Below are the code and all the weights of a small trained network. Each question names an input and a target symbol and asks about switching units off, where a switched-off unit gives its printed mean instead of its output.

import numpy as np


def w(rows, s, z=0):
    codes = np.array(rows[::2]) - 128.0
    scale = np.full(codes.shape[1], s)
    scale[-1] = z or s
    return codes * scale


def f(y):
    return y / 2 * (1 + np.tanh(0.7978845608 * (y + 0.044715 * y**3)))


def softmax(a):
    e = np.exp(a - a.max(-1, keepdims=True))
    return e / e.sum(-1, keepdims=True)


def log_softmax(a):
    a = a - a.max(-1, keepdims=True)
    return a - np.log(np.exp(a).sum(-1, keepdims=True))


def net(x, mask):
    ids = ['βγδεζηθλμπστω'.index(c) for c in x.split()]
    T = len(ids)
    res = E[ids] + P[:T]
    u = 0
    for l in range(3):
        q, k, v = (res @ M[l].T for M in (Q, K, V))
        z = softmax(np.where(np.tri(T) > 0, q @ k.T / 4**0.5, -1e9)) @ v
        res = res + np.where(mask[u], z, O[l][:, -1]) @ O[l][:, :-1]
        u += 1
        y = f(res @ A[l][:, :-1].T + A[l][:, -1])
        res = res + np.where(mask[u : u + 8], y, B[l][:, -1]) @ B[l][:, :-1]
        u += 8
    return log_softmax(res[-1] @ U[:, :-1].T + U[:, -1])


Q, K, V, O, A, B = {}, {}, {}, {}, {}, {}
E = w([
[160,102,136,115,113,74],'β',
[153,66,131,79,114,88],'γ',
[107,92,114,115,202,87],'δ',
[14,203,148,165,171,68],'ε',
[100,161,177,173,22,62],'ζ',
[177,124,158,119,108,102],'η',
[168,128,191,195,173,64],'θ',
[160,134,157,81,37,151],'λ',
[117,29,133,92,116,219],'μ',
[72,114,122,132,213,219],'π',
[1,164,144,190,129,176],'σ',
[200,166,167,91,138,182],'τ',
[95,162,137,117,34,212],'ω',
],0.0085)
P = w([
[119,120,108,82,150,69],'0',
[141,210,68,157,184,104],'1',
[115,8,103,201,89,76],'2',
[86,119,196,52,144,135],'3',
[194,208,142,159,99,192],'4',
[111,1,182,202,120,152],'5',
[57,144,243,35,165,195],'6',
],0.0077)
Q[0] = w([
[123,177,49,121,38,209],'L0H0',
[202,252,33,131,66,204],'L0H0',
[199,62,176,204,196,55],'L0H0',
[190,228,85,138,146,106],'L0H0',
],0.0042)
K[0] = w([
[89,54,57,75,46,111],'L0H0',
[131,83,2,98,35,48],'L0H0',
[236,205,164,186,174,161],'L0H0',
[174,115,75,142,123,41],'L0H0',
],0.0044)
V[0] = w([
[79,160,63,80,136,151],'L0H0',
[127,102,81,34,97,161],'L0H0',
[2,52,77,172,237,146],'L0H0',
[90,182,254,238,130,159],'L0H0',
],0.0033)
O[0] = w([
[71,184,40,108,149,161,104],'L0H0',
[118,114,28,25,102,209,78],'L0H0',
[4,96,133,146,210,155,245],'L0H0',
[154,176,246,215,130,171,85],'L0H0',
],0.0034,0.0011)
A[0] = w([
[145,189,145,106,115,170,211],'L0N0',
[78,97,153,159,135,98,192],'L0N1',
[95,188,117,172,147,98,224],'L0N2',
[134,197,192,121,106,107,240],'L0N3',
[77,128,154,163,119,135,242],'L0N4',
[76,118,162,1,176,130,254],'L0N5',
[151,63,147,200,116,92,238],'L0N6',
[79,93,92,120,188,74,194],'L0N7',
],0.0098,0.0031)
B[0] = w([
[153,167,175,101,140,148,149],'L0N0',
[51,120,157,140,125,125,200],'L0N1',
[122,254,122,224,133,123,169],'L0N2',
[134,211,190,92,111,59,180],'L0N3',
[87,151,187,158,112,158,189],'L0N4',
[72,121,165,50,163,141,254],'L0N5',
[100,21,159,176,93,95,221],'L0N6',
[41,115,120,132,174,105,219],'L0N7',
],0.0072,0.0058)
Q[1] = w([
[182,150,22,196,116,112],'L1H0',
[89,69,158,207,108,71],'L1H0',
[95,30,200,190,59,100],'L1H0',
[254,222,105,206,91,184],'L1H0',
],0.0092)
K[1] = w([
[127,96,5,55,132,132],'L1H0',
[157,113,163,115,138,199],'L1H0',
[139,128,164,139,146,241],'L1H0',
[141,126,3,131,137,109],'L1H0',
],0.011)
V[1] = w([
[192,123,186,169,100,2],'L1H0',
[171,50,102,30,17,157],'L1H0',
[92,196,165,149,5,123],'L1H0',
[83,131,54,167,148,248],'L1H0',
],0.0073)
O[1] = w([
[124,128,167,133,110,47,166],'L1H0',
[107,94,68,59,97,105,2],'L1H0',
[86,143,115,203,45,135,146],'L1H0',
[132,99,115,143,145,246,60],'L1H0',
],0.012,0.0081)
A[1] = w([
[133,45,149,100,170,134,124],'L1N0',
[109,170,136,55,168,127,125],'L1N1',
[128,125,141,197,89,97,101],'L1N2',
[87,141,99,3,152,145,108],'L1N3',
[111,81,110,146,30,162,181],'L1N4',
[177,249,148,165,90,93,55],'L1N5',
[187,167,143,91,168,235,246],'L1N6',
[221,153,150,33,81,121,253],'L1N7',
],0.007,0.0022)
B[1] = w([
[146,102,182,59,158,121,171],'L1N0',
[84,173,103,123,163,110,179],'L1N1',
[47,115,85,81,89,158,235],'L1N2',
[47,172,21,102,117,133,173],'L1N3',
[70,168,22,126,174,215,156],'L1N4',
[147,62,110,56,199,127,254],'L1N5',
[77,160,153,237,65,125,189],'L1N6',
[155,254,118,213,85,56,151],'L1N7',
],0.0061,0.0084)
Q[2] = w([
[255,94,112,203,97,187],'L2H0',
[163,111,115,167,50,128],'L2H0',
[177,137,199,121,105,152],'L2H0',
[138,147,55,125,164,144],'L2H0',
],0.0062)
K[2] = w([
[160,93,2,184,187,114],'L2H0',
[212,149,64,179,155,97],'L2H0',
[119,114,130,191,168,123],'L2H0',
[112,123,79,17,175,148],'L2H0',
],0.0056)
V[2] = w([
[122,255,178,170,189,99],'L2H0',
[170,144,181,183,93,172],'L2H0',
[124,162,107,165,87,186],'L2H0',
[141,33,148,134,123,157],'L2H0',
],0.0078)
O[2] = w([
[178,2,128,148,117,132,250],'L2H0',
[91,103,122,158,160,45,67],'L2H0',
[92,142,103,196,140,112,68],'L2H0',
[38,191,202,93,197,86,72],'L2H0',
],0.007,0.015)
A[2] = w([
[153,254,89,78,108,152,71],'L2N0',
[160,108,166,88,138,104,130],'L2N1',
[208,140,85,107,193,184,253],'L2N2',
[56,108,135,71,171,171,17],'L2N3',
[123,211,53,126,133,145,52],'L2N4',
[126,78,164,208,152,178,152],'L2N5',
[105,113,44,198,34,177,179],'L2N6',
[69,202,88,196,82,150,191],'L2N7',
],0.0074,0.0036)
B[2] = w([
[164,248,158,43,127,127,150],'L2N0',
[145,139,176,135,194,137,192],'L2N1',
[5,101,99,154,2,189,193],'L2N2',
[87,28,84,151,205,107,173],'L2N3',
[112,207,229,106,121,87,140],'L2N4',
[226,179,172,139,85,184,254],'L2N5',
[214,183,19,133,253,66,213],'L2N6',
[49,198,174,165,233,35,165],'L2N7',
],0.0057,0.0099)
U = w([
[126,119,110,131,102,102,197],'β',
[144,162,137,82,88,168,150],'γ',
[106,73,87,103,153,171,106],'δ',
[146,130,169,157,68,234,116],'ε',
[54,119,150,156,3,96,168],'ζ',
[184,88,107,146,108,119,6],'η',
[181,111,187,65,234,95,190],'θ',
[173,151,72,121,180,104,192],'λ',
[98,181,144,114,155,133,115],'μ',
[126,141,116,161,196,127,4],'π',
[100,164,150,176,143,132,37],'σ',
[152,101,46,149,95,98,202],'τ',
[87,160,96,154,139,75,130],'ω',
],0.0059,0.0024)

Each question gives the input, a string of symbols that net reads in full, and the target symbol t.
The units are the heads (4 rows each of Q, K, V and O) and the neurons (one row each of A and B). Each row of codes is followed by its name. A weight is (code - 128) times the scale printed after its matrix; where a second scale follows, it is the last column's (O, A, B and U).
mask holds one flag per unit, layer by layer, with each layer's heads first. A switched-off unit (its flag False) gives its mean, the last column of its rows in O or B, instead of its output. The means were averaged over made-up inputs and are rounded, as every weight is.
A unit's drop is (log p(t) with every unit on - log p(t) with that unit switched off) / (log p(t) with every unit on - log p(t) with every unit switched off).
The circuit of an input: a set's keep is (log p(t) with only the set's units on - log p(t) with every unit switched off) / (log p(t) with every unit on - log p(t) with every unit switched off). Starting from the 12 units with the biggest drops (on a tie, the unit counted first), units are removed one at a time, each time the one whose removal leaves the highest keep (on an exact tie, the one counted first), for as long as the keep stays at least 0.8.
circuit, biggest first: the units of the circuit, biggest drop first
most important unit: the unit with the biggest drop
top k neurons: the k neurons with the biggest drops, biggest first
k most important neurons of layer l: the k neurons of layer l with the biggest drops, biggest first
input δ γ θ, target ζ: circuit, biggest first	L0N6; L1H0; L2N6
input λ θ γ, target τ: 2 most important neurons of layer 1	L1N4; L1N7
input δ γ ω θ, target θ: 2 most important neurons of layer 2	L2N2; L2N1
input δ δ λ λ θ δ λ, target θ: top 2 neurons	L1N5; L0N6
input λ δ θ, target τ: most important unit	L0N5
input δ π ζ δ σ η, target π: top 2 neurons	L2N6; L2N7
input δ ε δ, target σ: 3 most important neurons of layer 0	L0N4; L0N2; L0N7
input δ ε γ δ, target ε: 2 most important neurons of layer 0	L0N2; L0N5
input δ δ ζ θ η, target ε: top 3 neurons	L0N7; L0N5; L2N5
input λ λ δ, target τ: top 2 neurons	L1N7; L2N6
input η δ δ δ, target δ: top 3 neurons	L0N5; L1N3; L2N3
input θ λ θ γ θ σ, target π: top 2 neurons	L2N6; L2N7
input ε θ δ γ, target θ: 2 most important neurons of layer 1	L1N5; L1N6
input θ ε γ, target ζ: most important unit	L1N5
input θ ζ θ, target ζ: top 4 neurons	L1N5; L0N6; L1N2; L2N6
input ω τ μ ζ μ γ, target δ: 2 most important neurons of layer 0	L0N6; L0N2
input η δ δ γ, target γ: top 4 neurons	L1N3; L0N5; L2N0; L0N2
input ε δ δ δ, target ε: top 3 neurons	L2N5; L0N2; L2N6
input ε θ δ δ β, target θ: 2 most important neurons of layer 0	L0N3; L0N6
input η λ ε π, target ε: top neuron	L2N5
input δ δ λ β σ ε, target π: top 2 neurons	L2N6; L2N7
input θ λ θ, target τ: top 2 neurons	L2N6; L1N4
input δ θ λ δ μ ε η, target ε: 3 most important neurons of layer 0	L0N4; L0N2; L0N1
